Below is a small trained network, with its code and all its weights. Each question gives an input and a target symbol and asks what happens when units are switched off, that is, made to give their printed mean instead of their output.

import numpy as np


def w(rows, s, z=0):
    codes = np.array(rows[::2]) - 128.0
    scale = np.full(codes.shape[1], s)
    scale[-1] = z or s
    return codes * scale


def f(y):
    return np.maximum(y, 0)


def softmax(a):
    e = np.exp(a - a.max(-1, keepdims=True))
    return e / e.sum(-1, keepdims=True)


def log_softmax(a):
    a = a - a.max(-1, keepdims=True)
    return a - np.log(np.exp(a).sum(-1, keepdims=True))


def net(x, mask):
    ids = ['αβγεζηλμξπστφψω'.index(c) for c in x.split()]
    T = len(ids)
    res = E[ids] + P[:T]
    u = 0
    for l in range(3):
        r = res
        for j in range(2):
            rows = slice(2 * j, 2 * j + 2)
            q, k, v = (r @ M[l][rows].T for M in (Q, K, V))
            z = softmax(np.where(np.tri(T) > 0, q @ k.T / 2**0.5, -1e9)) @ v
            o = O[l][rows]
            res = res + np.where(mask[u + j], z, o[:, -1]) @ o[:, :-1]
        u += 2
        y = f(res @ A[l][:, :-1].T + A[l][:, -1])
        res = res + np.where(mask[u : u + 4], y, B[l][:, -1]) @ B[l][:, :-1]
        u += 4
    return log_softmax(res[-1] @ U[:, :-1].T + U[:, -1])


Q, K, V, O, A, B = {}, {}, {}, {}, {}, {}
E = w([
[140,55,72,110,129],'α',
[157,78,99,175,162],'β',
[36,226,88,110,129],'γ',
[126,84,97,184,249],'ε',
[115,119,143,178,158],'ζ',
[81,161,131,49,122],'η',
[76,140,114,94,209],'λ',
[96,42,134,170,210],'μ',
[88,237,92,15,151],'ξ',
[48,105,247,210,104],'π',
[147,160,226,237,66],'σ',
[33,31,172,150,70],'τ',
[235,130,206,99,60],'φ',
[150,56,104,174,22],'ψ',
[192,125,72,12,155],'ω',
],0.014)
P = w([
[109,218,134,136,110],'0',
[74,175,35,169,48],'1',
[117,202,181,131,127],'2',
[97,152,47,188,66],'3',
[146,173,197,130,150],'4',
[117,131,58,202,78],'5',
[168,146,213,132,165],'6',
[137,103,67,204,87],'7',
[192,117,225,129,177],'8',
[162,81,78,209,94],'9',
[215,91,244,125,188],'10',
[189,61,91,220,107],'11',
[239,66,255,126,207],'12',
],0.0095)
Q[0] = w([
[158,110,128,179,57],'0.h0',
[94,4,163,110,108],'0.h0',
[195,29,179,200,127],'0.h1',
[160,89,115,107,84],'0.h1',
],0.017)
K[0] = w([
[58,97,131,186,236],'0.h0',
[123,99,210,34,137],'0.h0',
[176,9,172,127,133],'0.h1',
[116,115,117,121,85],'0.h1',
],0.016)
V[0] = w([
[143,31,92,93,106],'0.h0',
[176,187,104,81,176],'0.h0',
[101,90,205,191,6],'0.h1',
[124,224,159,239,214],'0.h1',
],0.0021)
O[0] = w([
[62,86,127,95,41,62],'0.h0',
[223,182,215,185,184,17],'0.h0',
[134,75,90,9,196,218],'0.h1',
[99,92,202,186,136,254],'0.h1',
],0.0013,0.00093)
A[0] = w([
[101,131,138,16,152,197],'0.n0',
[113,54,129,138,75,167],'0.n1',
[128,200,205,99,141,151],'0.n2',
[195,150,8,142,140,3],'0.n3',
],0.011,0.0037)
B[0] = w([
[137,64,191,217,129,178],'0.n0',
[148,159,163,219,172,254],'0.n1',
[164,112,38,175,246,204],'0.n2',
[241,145,1,139,163,163],'0.n3',
],0.0081,0.0052)
Q[1] = w([
[158,152,200,168,166],'1.h0',
[166,98,128,183,185],'1.h0',
[120,95,84,141,154],'1.h1',
[134,132,66,5,105],'1.h1',
],0.028)
K[1] = w([
[205,113,241,169,97],'1.h0',
[150,40,114,184,163],'1.h0',
[89,86,77,89,185],'1.h1',
[53,255,55,53,148],'1.h1',
],0.018)
V[1] = w([
[104,36,2,36,206],'1.h0',
[93,7,95,140,119],'1.h0',
[118,24,188,172,32],'1.h1',
[191,176,158,176,104],'1.h1',
],0.0068)
O[1] = w([
[147,141,1,83,218,3],'1.h0',
[146,118,92,173,183,211],'1.h0',
[66,69,136,186,101,243],'1.h1',
[141,188,174,162,79,187],'1.h1',
],0.0072,0.0047)
A[1] = w([
[128,108,60,186,52,2],'1.n0',
[90,121,223,41,149,42],'1.n1',
[187,40,46,107,6,145],'1.n2',
[97,161,186,117,74,54],'1.n3',
],0.012,0.0027)
B[1] = w([
[190,191,100,192,85,244],'1.n0',
[139,215,145,190,177,157],'1.n1',
[82,149,248,106,218,179],'1.n2',
[134,93,97,59,187,254],'1.n3',
],0.014,0.0064)
Q[2] = w([
[143,111,113,174,114],'2.h0',
[116,107,128,79,103],'2.h0',
[95,129,172,86,141],'2.h1',
[166,109,183,134,255],'2.h1',
],0.02)
K[2] = w([
[173,88,84,148,83],'2.h0',
[82,252,121,109,98],'2.h0',
[225,114,180,90,95],'2.h1',
[255,19,180,177,191],'2.h1',
],0.011)
V[2] = w([
[126,35,132,155,152],'2.h0',
[191,175,161,162,171],'2.h0',
[246,134,177,78,86],'2.h1',
[109,187,163,161,58],'2.h1',
],0.013)
O[2] = w([
[60,192,64,72,140,242],'2.h0',
[124,116,79,17,18,254],'2.h0',
[71,255,96,254,244,73],'2.h1',
[92,165,50,96,41,93],'2.h1',
],0.0077,0.013)
A[2] = w([
[34,65,124,114,112,224],'2.n0',
[31,10,92,170,125,2],'2.n1',
[61,162,194,62,161,186],'2.n2',
[21,72,139,168,57,76],'2.n3',
],0.013,0.0044)
B[2] = w([
[5,68,156,169,136,255],'2.n0',
[167,211,39,190,170,211],'2.n1',
[188,170,119,33,84,219],'2.n2',
[229,98,200,141,136,235],'2.n3',
],0.015,0.012)
U = w([
[160,138,110,98,71,135],'α',
[129,96,8,189,111,143],'β',
[158,129,110,85,54,75],'γ',
[216,126,129,136,130,23],'ε',
[82,169,63,111,12,105],'ζ',
[144,114,61,70,102,138],'η',
[195,60,79,84,186,2],'λ',
[10,82,93,72,206,240],'μ',
[147,104,136,47,169,85],'ξ',
[29,152,232,57,48,168],'π',
[111,224,176,96,64,75],'σ',
[80,117,252,194,198,162],'τ',
[95,232,92,200,152,142],'φ',
[44,224,166,196,30,191],'ψ',
[175,160,184,128,255,109],'ω',
],0.0079,0.0056)

Each question gives the input, a string of symbols that net reads in full, and the target symbol t.
The units are the heads (2 rows each of Q, K, V and O) and the neurons (one row each of A and B). Each row of codes is followed by its name. A weight is (code - 128) times the scale printed after its matrix; where a second scale follows, it is the last column's (O, A, B and U).
mask holds one flag per unit, layer by layer, with each layer's heads first. A switched-off unit (its flag False) gives its mean, the last column of its rows in O or B, instead of its output. The means were averaged over made-up inputs and are rounded, as every weight is.
A unit's drop is (log p(t) with every unit on - log p(t) with that unit switched off) / (log p(t) with every unit on - log p(t) with every unit switched off).
The circuit of an input: a set's keep is (log p(t) with only the set's units on - log p(t) with every unit switched off) / (log p(t) with every unit on - log p(t) with every unit switched off). Starting from the 12 units with the biggest drops (on a tie, the unit counted first), units are removed one at a time, each time the one whose removal leaves the highest keep (on an exact tie, the one counted first), for as long as the keep stays at least 0.8.
circuit, biggest first: the units of the circuit, biggest drop first
unit that matters most: the unit with the biggest drop
k most important neurons: the k neurons with the biggest drops, biggest first
which heads matter: for each layer, one digit per head in row order, 1 if its drop is at least 0.15 and else 0, layers parted by /
input α τ τ ξ ω μ μ π α, target π: unit that matters most -> 0.n1
input α η μ π π α γ ω β, target ω: circuit, biggest first -> [2.h1; 2.n0]
input μ β τ, target τ: circuit, biggest first -> [2.n0; 2.n3]
input τ μ α ψ π π φ α, target ω: which heads matter -> 00 / 10 / 00
input α ψ μ ω μ ε σ η φ ε μ π ε, target π: which heads matter -> 00 / 11 / 00
input μ α μ γ ε ζ γ μ π τ, target ε: which heads matter -> 00 / 01 / 00
input π γ ε μ γ, target μ: 3 most important neurons -> [0.n2; 0.n1; 1.n0]
input π ξ μ τ τ η φ φ μ μ φ η, target π: circuit, biggest first -> [0.n2; 2.n1]
input μ π π η π τ μ α μ π ε, target π: 2 most important neurons -> [1.n0; 0.n1]
input τ ζ τ φ β λ γ φ γ μ η, target μ: circuit, biggest first -> [2.n3; 1.n0]
input τ α μ ψ μ, target ψ: 2 most important neurons -> [1.n2; 0.n1]
input μ μ π μ μ α λ φ, target σ: circuit, biggest first -> [1.n2; 2.n2; 2.h1; 1.h0]
input γ η ω μ ψ ψ, target ψ: which heads matter -> 00 / 00 / 00
input π φ τ, target φ: which heads matter -> 00 / 11 / 01
input π τ μ π λ μ μ τ ξ, target τ: which heads matter -> 00 / 11 / 00
input μ φ ω φ μ μ ω γ π π μ τ γ, target τ: 3 most important neurons -> [0.n2; 0.n1; 2.n3]
input μ π γ μ ξ λ ξ τ ω π π, target ω: 3 most important neurons -> [0.n0; 0.n2; 2.n0]
input μ μ τ σ π τ α ε, target λ: circuit, biggest first -> [1.h0; 2.h1]
input τ τ μ μ ξ τ μ λ μ η φ ε α, target φ: unit that matters most -> 2.h1
input φ π μ, target φ: circuit, biggest first -> [2.h1; 0.n2]
